Here is a tiny trained network, its code and every weight. The questions are about switching its units off for an input and a class, where a switched-off unit gives its printed mean instead of its output.

import numpy as np


def w(rows, s, z=0):
    codes = np.array(rows[::2]) - 128.0
    scale = np.full(codes.shape[1], s)
    scale[-1] = z or s
    return codes * scale


def f(y):
    return np.maximum(y, 0)


def log_softmax(a):
    a = a - a.max(-1, keepdims=True)
    return a - np.log(np.exp(a).sum(-1, keepdims=True))


def net(x, mask):
    res = np.array(x, float).reshape(1, 7) / 4 @ E
    y = f(res @ A[0][:, :-1].T + A[0][:, -1])
    res = res + np.where(mask, y, B[0][:, -1]) @ B[0][:, :-1]
    return log_softmax(res[-1] @ U[:, :-1].T + U[:, -1])


A, B = {}, {}
E = w([
[154,75,115,50,56,129,122,88],'x0',
[76,216,39,96,95,123,193,122],'x1',
[208,118,130,127,179,74,140,46],'x2',
[254,134,79,180,107,86,129,159],'x3',
[65,96,138,148,70,26,183,190],'x4',
[186,190,141,29,139,134,95,198],'x5',
[136,146,181,183,46,127,134,98],'x6',
],0.0095)
A[0] = w([
[109,101,153,123,147,66,145,176,235],'n1',
[124,89,132,180,133,156,132,82,239],'n2',
[129,140,107,125,134,105,111,221,236],'n3',
[92,94,126,87,158,109,124,233,175],'n4',
[142,131,172,106,159,158,139,98,115],'n5',
[118,111,115,93,117,161,111,70,196],'n6',
[131,203,75,167,130,74,168,148,129],'n7',
[207,118,132,116,187,149,114,121,245],'n8',
[115,114,120,187,118,202,122,111,252],'n9',
[41,169,178,176,78,159,139,114,162],'n10',
[61,165,162,123,78,196,107,133,213],'n11',
[118,183,72,130,127,111,160,112,200],'n12',
[125,91,148,188,115,4,140,90,208],'n13',
[151,175,78,172,156,128,133,120,243],'n14',
[48,94,108,103,73,84,153,124,255],'n15',
[109,145,41,72,81,113,155,123,225],'n16',
[246,159,167,134,92,166,98,193,191],'n17',
[151,74,75,187,128,137,140,94,112],'n18',
[140,105,155,90,204,128,100,39,223],'n19',
],0.014,0.0024)
B[0] = w([
[116,128,175,109,152,99,164,193,202],'n1',
[103,81,147,143,158,111,81,82,214],'n2',
[104,128,128,107,153,91,97,224,208],'n3',
[102,109,133,28,166,67,116,202,214],'n4',
[154,140,131,91,144,153,153,111,178],'n5',
[150,92,97,86,116,132,116,76,197],'n6',
[135,207,129,207,160,112,183,174,222],'n7',
[212,140,161,127,139,177,48,130,234],'n8',
[74,116,112,160,139,111,68,61,205],'n9',
[47,179,148,127,129,161,184,71,235],'n10',
[56,192,141,67,118,173,132,72,222],'n11',
[153,183,84,170,154,109,140,115,206],'n12',
[148,103,218,195,95,140,204,141,254],'n13',
[119,169,75,172,162,119,111,135,204],'n14',
[161,71,100,90,78,108,203,120,240],'n15',
[174,102,6,122,99,113,152,115,228],'n16',
[84,135,128,163,14,196,64,203,242],'n17',
[112,74,117,187,164,92,78,91,207],'n18',
[248,118,159,84,187,140,134,106,249],'n19',
],0.019,0.013)
U = w([
[46,169,154,54,153,191,143,35,43],'0',
[136,148,129,137,45,214,19,192,242],'1',
[83,122,166,37,178,74,125,195,250],'2',
[153,254,61,186,177,112,136,154,135],'3',
[239,138,169,59,204,221,55,100,103],'4',
[158,81,32,55,63,117,176,74,85],'5',
[112,36,158,170,202,127,42,53,41],'6',
[115,55,251,161,97,95,217,115,117],'7',
],0.0072,0.0013)

Each question gives the input, the list of numbers given to net, and the class t.
The units are the neurons (one row each of A and B). Each row of codes is followed by its name. A weight is (code - 128) times the scale printed after its matrix; where a second scale follows, it is the last column's (A, B and U).
mask holds one flag per neuron, in row order. A switched-off neuron (its flag False) gives its mean, the last column of its row in B, instead of its output. The means were averaged over made-up inputs and are rounded, as every weight is.
A unit's drop is (log p(t) with every unit on - log p(t) with that unit switched off) / (log p(t) with every unit on - log p(t) with every unit switched off).
The circuit of an input: a set's keep is (log p(t) with only the set's units on - log p(t) with every unit switched off) / (log p(t) with every unit on - log p(t) with every unit switched off). Starting from the 12 units with the biggest drops (on a tie, the unit counted first), units are removed one at a time, each time the one whose removal leaves the highest keep (on an exact tie, the one counted first), for as long as the keep stays at least 0.8.
circuit, biggest first: the units of the circuit, biggest drop first
k most important neurons: the k neurons with the biggest drops, biggest first
drop when u is switched off: that unit's drop, to one decimal
input [-6,4,5,-7,4,2,-4], class 2: circuit, biggest first	(n4)
input [7,-6,-8,4,0,-7,6], class 6: 3 most important neurons	(n9 n18 n2)
input [6,5,1,7,8,0,6], class 7: 3 most important neurons	(n13 n15 n7)
input [-3,-4,-8,4,-5,-4,3], class 6: 2 most important neurons	(n9 n2)
input [3,4,-1,1,2,4,-8], class 2: 2 most important neurons	(n4 n3)
input [-6,1,-6,1,-2,1,2], class 0: 2 most important neurons	(n11 n10)
input [3,-8,7,-2,-1,-8,-6], class 4: 3 most important neurons	(n19 n8 n5)
input [2,6,-3,-1,3,-2,7], class 5: 2 most important neurons	(n15 n16)
input [8,-3,-7,2,2,0,2], class 5: 2 most important neurons	(n15 n8)
input [4,1,0,8,-2,-1,-7], class 1: 2 most important neurons	(n17 n8)
input [2,-3,-8,0,0,2,7], class 0: 2 most important neurons	(n11 n10)
input [8,0,3,-4,-1,-1,8], class 0: 2 most important neurons	(n11 n16)
input [-5,8,8,-6,-7,-8,-5], class 4: 2 most important neurons	(n19 n5)
input [-4,1,4,-2,-1,-1,7], class 0: circuit, biggest first	(n10)
input [3,3,5,4,2,-6,-2], class 7: drop when n13 is switched off	3.1
input [7,-1,6,1,6,-4,-5], class 7: drop when n13 is switched off	1.8
input [1,-3,-5,8,-8,6,-8], class 1: drop when n17 is switched off	1.9
